Here is a tiny trained network, its code and every weight. The questions are about switching its units off for an input and a target symbol, where a switched-off unit gives its printed mean instead of its output.

import numpy as np


def w(rows, s, z=0):
    codes = np.array(rows[::2]) - 128.0
    scale = np.full(codes.shape[1], s)
    scale[-1] = z or s
    return codes * scale


def f(y):
    return np.maximum(y, 0)


def softmax(a):
    e = np.exp(a - a.max(-1, keepdims=True))
    return e / e.sum(-1, keepdims=True)


def log_softmax(a):
    a = a - a.max(-1, keepdims=True)
    return a - np.log(np.exp(a).sum(-1, keepdims=True))


def net(x, mask):
    ids = ['βδζηθμσ'.index(c) for c in x.split()]
    T = len(ids)
    res = E[ids] + P[:T]
    u = 0
    for l in range(2):
        q, k, v = (res @ M[l].T for M in (Q, K, V))
        z = softmax(np.where(np.tri(T) > 0, q @ k.T / 2**0.5, -1e9)) @ v
        res = res + np.where(mask[u], z, O[l][:, -1]) @ O[l][:, :-1]
        u += 1
        y = f(res @ A[l][:, :-1].T + A[l][:, -1])
        res = res + np.where(mask[u : u + 12], y, B[l][:, -1]) @ B[l][:, :-1]
        u += 12
    return log_softmax(res[-1] @ U[:, :-1].T + U[:, -1])


Q, K, V, O, A, B = {}, {}, {}, {}, {}, {}
E = w([
[48,206,153,74,36],'β',
[162,196,219,149,134],'δ',
[225,240,185,132,97],'ζ',
[70,126,209,119,159],'η',
[190,102,105,74,128],'θ',
[134,252,150,89,45],'μ',
[22,135,175,94,112],'σ',
],0.013)
P = w([
[140,35,9,51,198],'0',
[138,136,230,34,121],'1',
[128,150,213,47,130],'2',
[94,177,191,111,115],'3',
[112,175,203,111,118],'4',
[122,173,209,108,122],'5',
[118,154,217,108,117],'6',
[134,151,226,113,114],'7',
[145,153,233,126,126],'8',
[157,161,243,141,122],'9',
[178,154,248,156,127],'10',
[132,163,231,142,73],'11',
[133,174,253,149,65],'12',
],0.0053)
Q[0] = w([
[138,95,25,167,145],'0.h1',
[133,133,216,4,124],'0.h1',
],0.014)
K[0] = w([
[89,179,249,129,83],'0.h1',
[143,51,33,140,160],'0.h1',
],0.011)
V[0] = w([
[90,84,180,190,254],'0.h1',
[255,165,133,189,144],'0.h1',
],0.0087)
O[0] = w([
[40,170,119,140,184,89],'0.h1',
[87,139,191,7,98,3],'0.h1',
],0.018,0.0036)
A[0] = w([
[192,79,211,67,97,113],'0.n1',
[119,182,77,181,47,140],'0.n2',
[151,46,146,162,133,160],'0.n3',
[151,226,168,185,181,133],'0.n4',
[87,112,67,79,124,139],'0.n5',
[45,255,96,220,119,191],'0.n6',
[34,169,168,133,100,123],'0.n7',
[91,204,126,116,171,50],'0.n8',
[113,5,25,40,148,2],'0.n9',
[80,114,119,173,47,206],'0.n10',
[171,198,132,96,125,133],'0.n11',
[182,81,33,128,151,238],'0.n12',
],0.0079,0.0043)
B[0] = w([
[85,136,90,104,92,208],'0.n1',
[143,90,127,163,174,185],'0.n2',
[158,163,112,146,103,157],'0.n3',
[83,70,103,109,162,206],'0.n4',
[173,53,165,98,201,133],'0.n5',
[109,77,119,122,183,246],'0.n6',
[160,106,140,138,132,181],'0.n7',
[87,97,165,61,113,147],'0.n8',
[195,2,151,143,193,131],'0.n9',
[236,162,128,162,178,177],'0.n10',
[71,97,150,129,135,168],'0.n11',
[126,167,202,170,145,174],'0.n12',
],0.0089,0.012)
Q[1] = w([
[106,99,82,225,252],'1.h1',
[90,93,29,144,220],'1.h1',
],0.011)
K[1] = w([
[150,136,254,84,34],'1.h1',
[200,66,208,104,61],'1.h1',
],0.0094)
V[1] = w([
[22,11,102,39,156],'1.h1',
[141,72,106,207,253],'1.h1',
],0.0061)
O[1] = w([
[33,161,4,107,141,138],'1.h1',
[125,202,133,54,255,248],'1.h1',
],0.006,0.015)
A[1] = w([
[105,130,137,130,84,20],'1.n1',
[102,80,140,155,121,140],'1.n2',
[115,178,161,33,125,158],'1.n3',
[161,52,117,169,183,138],'1.n4',
[75,119,66,146,87,81],'1.n5',
[115,167,104,154,188,136],'1.n6',
[121,102,131,126,50,15],'1.n7',
[113,122,77,131,79,20],'1.n8',
[71,120,178,102,86,253],'1.n9',
[202,90,173,137,134,117],'1.n10',
[107,136,96,120,129,90],'1.n11',
[123,171,11,83,126,62],'1.n12',
],0.011,0.0043)
B[1] = w([
[135,71,203,141,185,148],'1.n1',
[178,123,154,103,102,139],'1.n2',
[91,120,44,170,171,185],'1.n3',
[65,235,113,12,66,227],'1.n4',
[110,234,253,67,189,152],'1.n5',
[229,40,134,167,96,253],'1.n6',
[154,25,188,142,206,166],'1.n7',
[102,85,233,139,205,146],'1.n8',
[170,211,66,108,118,191],'1.n9',
[4,135,105,172,81,180],'1.n10',
[150,71,138,170,142,146],'1.n11',
[60,66,146,200,137,164],'1.n12',
],0.0061,0.02)
U = w([
[105,135,173,67,106,26],'β',
[68,98,94,163,113,34],'δ',
[143,130,64,91,58,251],'ζ',
[201,177,129,116,155,102],'η',
[47,209,53,1,72,146],'θ',
[183,71,131,178,79,94],'μ',
[92,196,138,164,82,222],'σ',
],0.0054,0.0028)

Each question gives the input, a string of symbols that net reads in full, and the target symbol t.
The units are the heads (2 rows each of Q, K, V and O) and the neurons (one row each of A and B). Each row of codes is followed by its name. A weight is (code - 128) times the scale printed after its matrix; where a second scale follows, it is the last column's (O, A, B and U).
mask holds one flag per unit, layer by layer, with each layer's heads first. A switched-off unit (its flag False) gives its mean, the last column of its rows in O or B, instead of its output. The means were averaged over made-up inputs and are rounded, as every weight is.
A unit's drop is (log p(t) with every unit on - log p(t) with that unit switched off) / (log p(t) with every unit on - log p(t) with every unit switched off).
The circuit of an input: a set's keep is (log p(t) with only the set's units on - log p(t) with every unit switched off) / (log p(t) with every unit on - log p(t) with every unit switched off). Starting from the 12 units with the biggest drops (on a tie, the unit counted first), units are removed one at a time, each time the one whose removal leaves the highest keep (on an exact tie, the one counted first), for as long as the keep stays at least 0.8.
units of the circuit, in order: the units of the circuit, biggest drop first
most important unit: the unit with the biggest drop
top k neurons: the k neurons with the biggest drops, biggest first
top k neurons in layer l: the k neurons of layer l with the biggest drops, biggest first
input η σ σ, target δ: units of the circuit, in order => [0.h1; 1.h1; 1.n12; 0.n6]
input δ θ σ μ σ μ β η β ζ θ η ζ, target θ: top neuron => [1.n6]
input σ μ β η η μ σ σ η μ, target η: units of the circuit, in order => [0.h1; 1.h1; 0.n2]
input σ δ η μ θ δ σ η σ σ θ μ, target η: units of the circuit, in order => [0.h1; 1.h1; 1.n4; 1.n10]
input σ ζ ζ σ, target η: top 2 neurons => [1.n6; 0.n4]
input ζ σ μ β β β β σ δ σ μ, target β: top 3 neurons => [1.n7; 1.n5; 0.n1]
input η σ σ δ ζ σ β ζ μ σ δ δ, target δ: top 2 neurons => [0.n4; 1.n12]
input ζ σ σ δ ζ δ, target β: top 3 neurons => [1.n7; 0.n1; 1.n5]
input μ β η μ σ ζ β σ σ σ σ η ζ, target μ: units of the circuit, in order => [0.h1; 1.h1; 0.n6]
input δ β η η μ σ θ θ η, target θ: units of the circuit, in order => [1.n6; 0.h1]
input δ σ β δ β σ δ σ ζ σ σ, target θ: units of the circuit, in order => [0.h1; 1.n6]
input θ δ η, target θ: top 2 neurons => [1.n6; 0.n9]
input η η σ η θ η θ, target δ: top 3 neurons in layer 0 => [0.n6; 0.n4; 0.n2]
input μ ζ σ η ζ σ, target μ: most important unit => 1.h1
input η θ θ μ β ζ β ζ μ, target δ: top 2 neurons => [1.n12; 1.n4]
input β σ β, target σ: top 2 neurons in layer 1 => [1.n10; 1.n6]
input ζ σ η, target β: top 4 neurons in layer 1 => [1.n7; 1.n5; 1.n8; 1.n1]
input η β μ β η σ η δ, target δ: top 2 neurons => [0.n4; 0.n6]
input η σ β θ μ η μ σ σ θ ζ, target δ: top 2 neurons => [0.n6; 1.n12]
input β δ μ η η ζ β η δ β, target σ: top 3 neurons in layer 1 => [1.n10; 1.n4; 1.n6]
input μ σ η η η ζ μ ζ β δ σ μ, target μ: top 2 neurons => [1.n4; 1.n7]
input δ σ η η σ μ, target θ: top 2 neurons => [1.n6; 1.n9]
input β θ σ ζ μ σ η β β θ, target σ: most important unit => 1.n10
input β η σ β β η β σ ζ, target σ: top 2 neurons in layer 1 => [1.n10; 1.n4]
input η σ μ μ ζ, target δ: top 2 neurons in layer 1 => [1.n12; 1.n6]
input η β σ ζ δ σ η σ σ ζ β β, target δ: top 2 neurons in layer 1 => [1.n12; 1.n6]
